(in the rows, 128 means zero)
Each row is followed by its class.
[113 169  81 128 120 166 137 100 107 131 149 140 173 157 108 155 120 131
 122 128 103 141 114 128 161 137 162 110 161  64  62 164 155 118 152 124
 125 134] : gam
[129 164 135 118 125 123 136  94 121 145 131 169 120 133 117  52 142 142
 109 132 133 106  64 101 107 133 124  74 155 134  73 102 140 136 183 129
 134 175] : darud
[125 129 133 114 136 120 159  78 122 147 157 140 133 114 125 106 123 126
 115 130  97 129  66  92 110 123 136 110 144 129  40 104 167 109 150 124
 137 194] : pul
[131 130  81 119 116 126 112 111 101 113 137 150 174 158 122 132 123 136
 126 109 110 127 117 131  88 144 164 125 158  96  98 166 146 119 140 122
 133 108] : kiz
[166 140  91 129 108 126 153  57 121 154 155 170 136 119 109 102 138 171
 113 145 121  99  43 109 107 128 114  87 151 138  85 115 148 142 175 131
  91 143] : sok
[123 155  99 109 129 155 126 113 115 134 125 126 160 139 132 124 101 151
 126 110 100 114 137 152 161 153 145 115 146  88  67 128 142 145 115 128
 108 104] : pir
[146 167 110 129 124 117 161  56 106 145 144 167 121 121  86  83 141 149
 108 120 123 107   4 127 116 143 125  70 154 147  88 103 142 122 186 122
 117 153] : nikob
[147 156 118 112  99 116 141  79 119 130 136 160 132 133  93  96 147 133
 104 146 111 117  34  97  80 136  92  80 162 140 102 120 128 133 172 104
 125 172] : sede
[102 178  99 128 113 156 146 129 101 124 131 143 160 167 120 122 110 141
 117 148 123 120 110 131 153 136 146  88 159  86  49 140 129 136 148 138
 121 111] : pir
[140 148 107 111 115  93 148 129 113 128 142 150 139 127 132  77 164 131
 117 152 143 103 120 125  81 126 139  95 169 131 104  95 137 107 180 104
  85 171] : kiz
[133 169 116 111 110 136 131  52 120 161 127 160 126 114  91 106 169 159
 105 149 101 113  50 119 133 151 110  58 143 142  97 107 152 138 179 114
  90 165] : kiz
[126 160  87 152 111 173 132 126 110 125 152 154 182 150 113 117 113 162
 115 135 100 124 103 114 158 132 157 158 162  81  53 144 144 138 134 146
 123 116] : Duked
[140 176  87 131 120 153 122  89 116 136 150 139 184 143 103 162 135 150
 137 124 109 115 149 140 170 126 153 116 158  76  40 157 165 142 148 138
 121 131] : kiz
[150 142 136 126 135 124 134  82 132 124 154 162 106 140  74  98 141 133
 115 111 130 146  43  96  94 127 112  87 132 155 116 127 157 116 180 120
 137 172] : bogo
[156 166 114 122 111 105 141  66 114 130 167 154 135 132  91  76 133 150
 110 152 102 126  64 102 106 142 108 111 151 135  93  92 138 122 181 112
 130 174] : Goz
[171 147 117 121 108  88 142  58 127 126 136 137 148 147 100  89 123 126
 128 110 136 117  76  99  69 129 119  91 132 152  87 137 148 113 179  92
 110 173] : sede
[131 152  91 121 104 167 118 117 124 103 141 147 176 179 111 114  85 135
 116 123 134 133 106 123 139 157 154 106 149  80  77 171 134 115 139 129
 166 107] : Duked
[135 145 134 139 142  90 157  96 122 141 155 168 131 122  87  79 125 144
 121 133 125  95  64 106  94 127 119  97 150 153 126 113 168 123 161  88
 112 161] : nikob
[140 124 108 130 153  89 159  93 121 131 158 178 129 123  89 106 136 113
 118 143 111 130  19  92  81 125 141  96 141 147  92 138 163 101 159 101
 108 175] : Baseg
[121 170  96 118 109 182 132 101 113 108 122 127 146 162 132  99 102 147
 102 118 112 139 114 125 154 151 165 135 154  88  55 131 139 135 130 130
 118 105] : Goz
[147 154  77 114 124 166 124 113 111 122 130 160 152 136 106 148 133 138
 132 106 101 155 129 156 126 159 136  99 161 110  93 136 129 152 120 119
 108  85] : sede
[142 119 113 117 129 113 153  68 127 146 147 174 122 117 101 106 141 151
 125 129 115 110  75  90  83 126 128  96 152 157  74 118 161 111 152 103
 116 155] : nikob
[155 154 117 132 105 122 141  80 142 136 155 174 142 133  70  96 143 150
 118 161 110 137 102  98 134 142 121 122 157 137  91 108 150 125 166 120
 139 168] : sede
[129 148 119 131 108 134 146  74 131 151 150 164 109 134 124  80 148 137
 109 146 135 124  62  88 108 110 124 113 148 122  89 107 136 136 175 121
  99 182] : pir
[129 171  91 133 120 150 128 133 100 119 133 113 180 163 129 142 153 151
 140 137 111 142 122 104 113 100 159 141 185  81  81 154 141 125 144 146
 106 119] : bogo
[113 150 119 118 102 170 143 104 125 110 125 121 156 172 127 132 108 130
 118 126 138 157  96 108 149 127 156 121 169  70  68 154 144 116 148 135
 160 139] : gam
[104 157  76 133 120 137 150 140  83 119 132 141 191 165 132 127 114 130
 140 151 126 121 146 111 146 116 164 151 167  57  44 184 152 110 146 116
 131 146] : Furom
[180 140 122 133  92 120 162  71 114 145 171 163 137 120 101 100 130 144
 102 142 111 150  71 102 101 134 120  97 152 132  61 121 138 131 186 115
 100 175] : Duked
[125 150  99 119 118 170 107 131 125 103 122 149 170 175 117 114 113 138
 119 128 120 142 101 112 139 132 165 109 156  85  59 179 160 130 151 124
 142 130] : pul
[112 124 114 109 109 116 155 102 104 151 124 153 132 129 133  89 156 182
 116 154 122  75  50  88  83 122 109  86 163 140  84  98 158 120 173 110
  77 180] : gam
[117 154 106 113 115 161 121 114 123  99 117 139 128 168 112 119 121 132
 113 118 121 151 137 113 133 147 178  94 170  79  85 180 133  98 155 111
 129 104] : gam
[131 146 141 100 142 111 141 122 117 125 146 159 117 116 125  70 118 133
 120 133 110 137  81  99 105 136 147  69 154 131  72 119 159 115 162 104
 134 175] : darud
[127 160 138 111 126 135 138 112 118 127 148 154 125 147 118  80 137 134
 104 146 132 147  65 103 119 140 107  86 155 119  81  96 159 134 179 113
 123 210] : Goz
[122 139 125 104 127 105 151 115  98 140 143 158  95  94 124 115 155 149
 122 153 107 136  32 119 122 146 128  71 128 154 110  94 156 125 163 112
  93 196] : sede
[ 92 160  74 122 134 175 142 123  79 140 152 147 182 174 113 135 121 138
 124 132 117  97 111 119 140 120 159 118 162  88  40 133 147 121 155 129
 124 126] : bogo
[146 159 119 130 119  89 175  76  82 150 144 163 130 118  89  90 125 143
 116 129 123 113  73 137 114 131 143  81 138 150  79 126 153 126 199  98
  99 149] : darud
[124 140 121 128  93 126 145  63 126 144 152 152 138 136 106  89 105 160
 120 145 107 118  58  76 119 133 116  90 135 133  47 122 143 127 151 100
 135 171] : Baseg
[164 143 130 109 113 104 141  81 106 120 116 152 102 139 101 117 154 158
 117 146 122 144  36 103  99 142 116  67 134 153  87 157 169 117 181 122
 108 182] : pul
[127 157 114 126 138 113 158  64  95 147 154 163 132 134 105  92 130 125
 111 125 108 115  36 102 108 135 150  85 139 128  78 117 158 116 190 113
 112 172] : gam
[131 154 129 124 110  99 144  70 106 148 167 141 143 138  89 101 132 160
 101 155  91 108  72  94 108 142 112  91 146 136  53  96 147 111 190 117
 114 194] : Goz
[153 135 136 114 124 120 158  71 121 147 140 159 114 123  99 106 137 129
 112 132  98 129  68 100 108 128 131 103 158 153  84 117 147 115 161 125
 132 160] : pir
[174 130 158 133 140 107 133  91 104 138 140 170 117 115  90 106 126 127
 127 110 105 156  59 119 126 147 125  85 124 158  80 134 155 151 168 119
 110 172] : kiz
[ 90 167  92 114 124 169 101 123 143 104 129 172 154 161  92 111 128 109
 111 126 118 147  84 111 129 131 166 103 142  78  95 177 156 135 145 108
 137 127] : bogo
[166 160 120 130 117 112 154  54 144 141 144 169 133 130  91  89 136 123
 104 154 129 142  61  97 113 142 117  77 104 161  79 113 164 128 182 121
 121 176] : nikob
[123 178  91 135 118 146 130 124  95 141 141 138 161 158 123 166 138 154
 129 129 109 126 115 148 163 138 145 103 157  77  59 156 154 143 146 162
 110 147] : pir
[114 179 120 124 121 151 129  97 110 124 136 125 168 159  96 134 104 154
 119 142 110 124  91 118 173 133 135 108 149  81  43 146 145 130 149 140
 161 135] : darud
[147 154  92 127 134 158 113 128  91 110 135 142 173 177 104 149 130 153
 121 120 111 151 134 136 161 133 162 148 157  90  79 154 160 127 165 135
 133 129] : sok
[132 128 114 105 120 131 140  58  96 160 127 161 157 137 117  96 162 132
 109 127 112 118  73  95  73 124 121  92 169 137  63 112 148 124 189 109
 114 168] : kiz
[150 154 139 122 108 108 144  66  91 158 139 153 124 136 117  86 150 154
 112 160 107 133  25  90 115 135 127 104 149 153 118  93 144 136 190 128
 121 194] : sok
[116 155  93 130 147 160 125 155 102 121 142 147 176 149 128 163 113 101
 122 118  89 165 143 137 147 150 164 133 132  95 109 167 176 139 117 135
 152 126] : sede
[153 164  85 120 115 110 150  46 100 150 147 153 135 127  85 107 150 140
 124 105 106 111  19 119  85 133 114  94 130 159  98 123 157 113 173 108
  93 177] : bogo
[147 145 137 124 143 124 138  60 119 166 136 174 102 112  97  96 167 141
 113 117 112 115  68 110 114 149 110  56 136 168  73 102 157 129 180 135
 101 180] : kiz
[130 137 121 128 122 118 146  89 114 153 123 177 136 127  96  92 160 140
 101 155 105  98  57  84 106 124 131 101 148 139  76 143 160 125 188 119
 105 183] : Furom
[115 140 103 129 129 171 127 115 108 142 114 141 181 175 128 136 129 138
 122 145 129 122 142 100 155 123 167 133 165  81  40 169 154 127 148 135
 123 129] : nikob
[160 134 129 146 126  92 138  54 117 131 145 137 134 156  57 111 117 142
 107 116 117 130  67 112 101 139 131  94 112 153  83 157 153  98 199 101
  98 154] : pul
[119 142 128 125 130 113 152  47  98 171 135 153 140 133 107 108 131 147
 123 154 108 107  82  93 136 133 136 109 135 119  53 135 172 131 171 117
 112 176] : pul
[158 142 151 101 133 127 130  86 145 124 129 165  96 118 107  95 142 108
  96 120 130 143  28 120 111 155 118  94 128 135 113 106 141 143 147 122
 120 188] : Duked
[113 159 101 123 141 147 145 132 108 104 132 147 163 169 109 131 120 121
 117 143 137 149 131 108 132 110 155 131 159  75  60 183 172 110 156 110
 137 141] : darud
[ 87 164  71 127 117 152 123 105  98 126 150 155 168 150 120 160 141 146
 123 136 103 132 107 124 138 129 139 110 145  69  25 156 151 129 156 147
 136 144] : Goz
[138 162 129 106 117 131 145  53 115 133 150 150 120 134 106 121 141 140
  92 129 115 135  53 109 113 144 139  91 124 125  76 111 164 129 178 118
 121 179] : Duked
[115 129 133  95 132 136 140  88 118 150 142 176 118 104 129 116 154 135
  99 153  88  94  39  76  93 123 143  91 147 128  37 108 154 144 143 113
  89 184] : Duked
[115 144 110 129 131 159 115 132 113  97 139 153 154 175  93 126 113 132
 121 118 126 146 128 118 154 131 143 135 147  81  86 163 147 114 165 117
 170 134] : gam
[138 154 108 118 112 163 122  99 123 121 138 146 146 160  95 165 140 148
 125 134 116 164  92 104 142 125 160 101 158  85  64 186 169 137 153 138
 117 145] : bogo
[101 167  81 128 133 178 114 143 100 120 143 161 169 160 119 126 132 139
 117 119 114 137 127 131 162 141 163 139 159  67  84 162 164 120 148 129
 144 141] : Duked
[142 154 107  96 121 135 149 109 111 132 140 158 128 151 134  81 149 108
  88 147 129 127  64 113 103 145 145  92 167 121 104 104 144 116 176 113
 137 192] : Baseg
[167 145 120 130 114  97 141  57 143 137 159 177 131 116  63 105 154 135
 103 138 120 131  90 121 120 141 109  99 129 138  77 124 166 120 193 117
 118 191] : kiz
[167 136 112 116 135 117 133 112 108 117 112 171 106 120 115  84 146 153
 113 129  92 127  85 108  73 146 136  81 136 175 111 144 155 131 156 119
  99 104] : pul
[ 99 160  95 123  99 190 122  97  91 135 142 131 151 169 141 151 123 159
 119 137  95 145 103 102 138 117 159 136 163  83  86 140 130 148 136 136
 141 105] : pir
[137 179 106 103 118 132 136  72 124 121 144 175 103 135  91  97 154 151
 113 132 117 114  38 103 117 150 119  66 145 144  73 106 161 119 169 116
 131 193] : sede
[150 133 109 124  97 101 152  78 107 134 146 173 136 131 110  70 118 137
 120 140 118 107  57  99  91 135 126 100 129 145  79 116 132 128 179 103
 116 162] : gam
[105 155  92 135 127 166 131 133 113 135 150 154 151 142 115 157 122 136
 135 136 110 118 141 106 175 127 125 110 149  79  27 181 163 121 132 125
 129 176] : sede
[148 167  85 118 128 153 118 121 127 113 126 149 148 151  94 137 143 141
 111 137 111 134 140 141 174 146 185 107 176  73  86 187 156 117 157 120
 117 115] : Baseg
[149 159 100 137  94 138 135  90 121 119 120 160 134 140  84 133 124 165
 113 134  90 120 122 132 156 134 185 138 137 122  63 166 149 146 141 126
  85  86] : pir
[131 140 125 138 105 117 175  91 136 133 140 172 112 105  87  99 134 137
  98 162 108 119  38  90 129 124 140 106 143 136  60 142 155 116 160 116
  98 178] : Furom
[124 163 115 117 124 176 121 109  88 134 142 103 139 143 152 130  97 156
 131 132  93 124 132 114 180 137 133 118 136  82  40 136 129 139 126 126
 130 141] : pul
[127 114 112 127 141 133 155 114 116 148 161 166 136 128 112 125 134 136
 115 155 120  87  44  93  95 113 114 111 139 139  75  97 138 136 142 118
  93 175] : Furom
[142 146 124 118 129  81 150  69 155 129 155 158 120  99  81 115 151 128
 132 139 125 135  68 111 113 130 113  88 146 124  72 114 149 105 163 114
 117 193] : sede
[168 162 105 125 106 114 131  55 111 142 154 172 120 130  82 106 142 164
 116 138 104 102  31 108 111 150 118  76 125 159  92 113 146 147 179 120
 104 165] : sede
[131 165  93 116 114 185 126 106 124 116 131 138 145 175 128  94 115 131
 119 100 131 149 120 111 127 149 140 117 175  87  85 142 135 111 134 117
 152 148] : Furom
[116 173 118 116 127 143 128 117 119 117 121 110 152 157 131 135 124 155
 134 135 138 132 167 135 188 118 170 121 148  67  75 158 166 123 164 141
 142 126] : pir
[146 130 111 104 116 129 143 102 109 128 143 148 103 108 134 107 158 144
 117 166 100 143  30  76  85 126 106  83 148 150  92 105 120 112 161 117
 104 174] : sede
[105 135 109 118 121 168 146 129 106 111 119 146 110 152 125 156 125 157
 122 120 129 157  80 135 138 132 159 116 168  92  86 151 145 139 114 128
  91 105] : pir
[156 154 121 131 120 113 163  92 102 150 146 179 121 135  97 103 147 123
 126 151 122 140  64 109 118 126 122  89 148 153  75 118 140 130 179 121
 104 179] : pir
[150 157 136 130 115 121 144  61 125 126 151 148 101 145  91  99 120 149
  98 156 117 120  55  86 122 136 129  94 116 141  87 137 160 123 175 117
 126 170] : pul
[105 177 111 131 121 160 128 130 101 131 141 143 183 151 118 129 114 137
 116 136 104 107 115 119 175 132 151 124 154  69  37 159 158 135 148 136
 145 156] : Duked
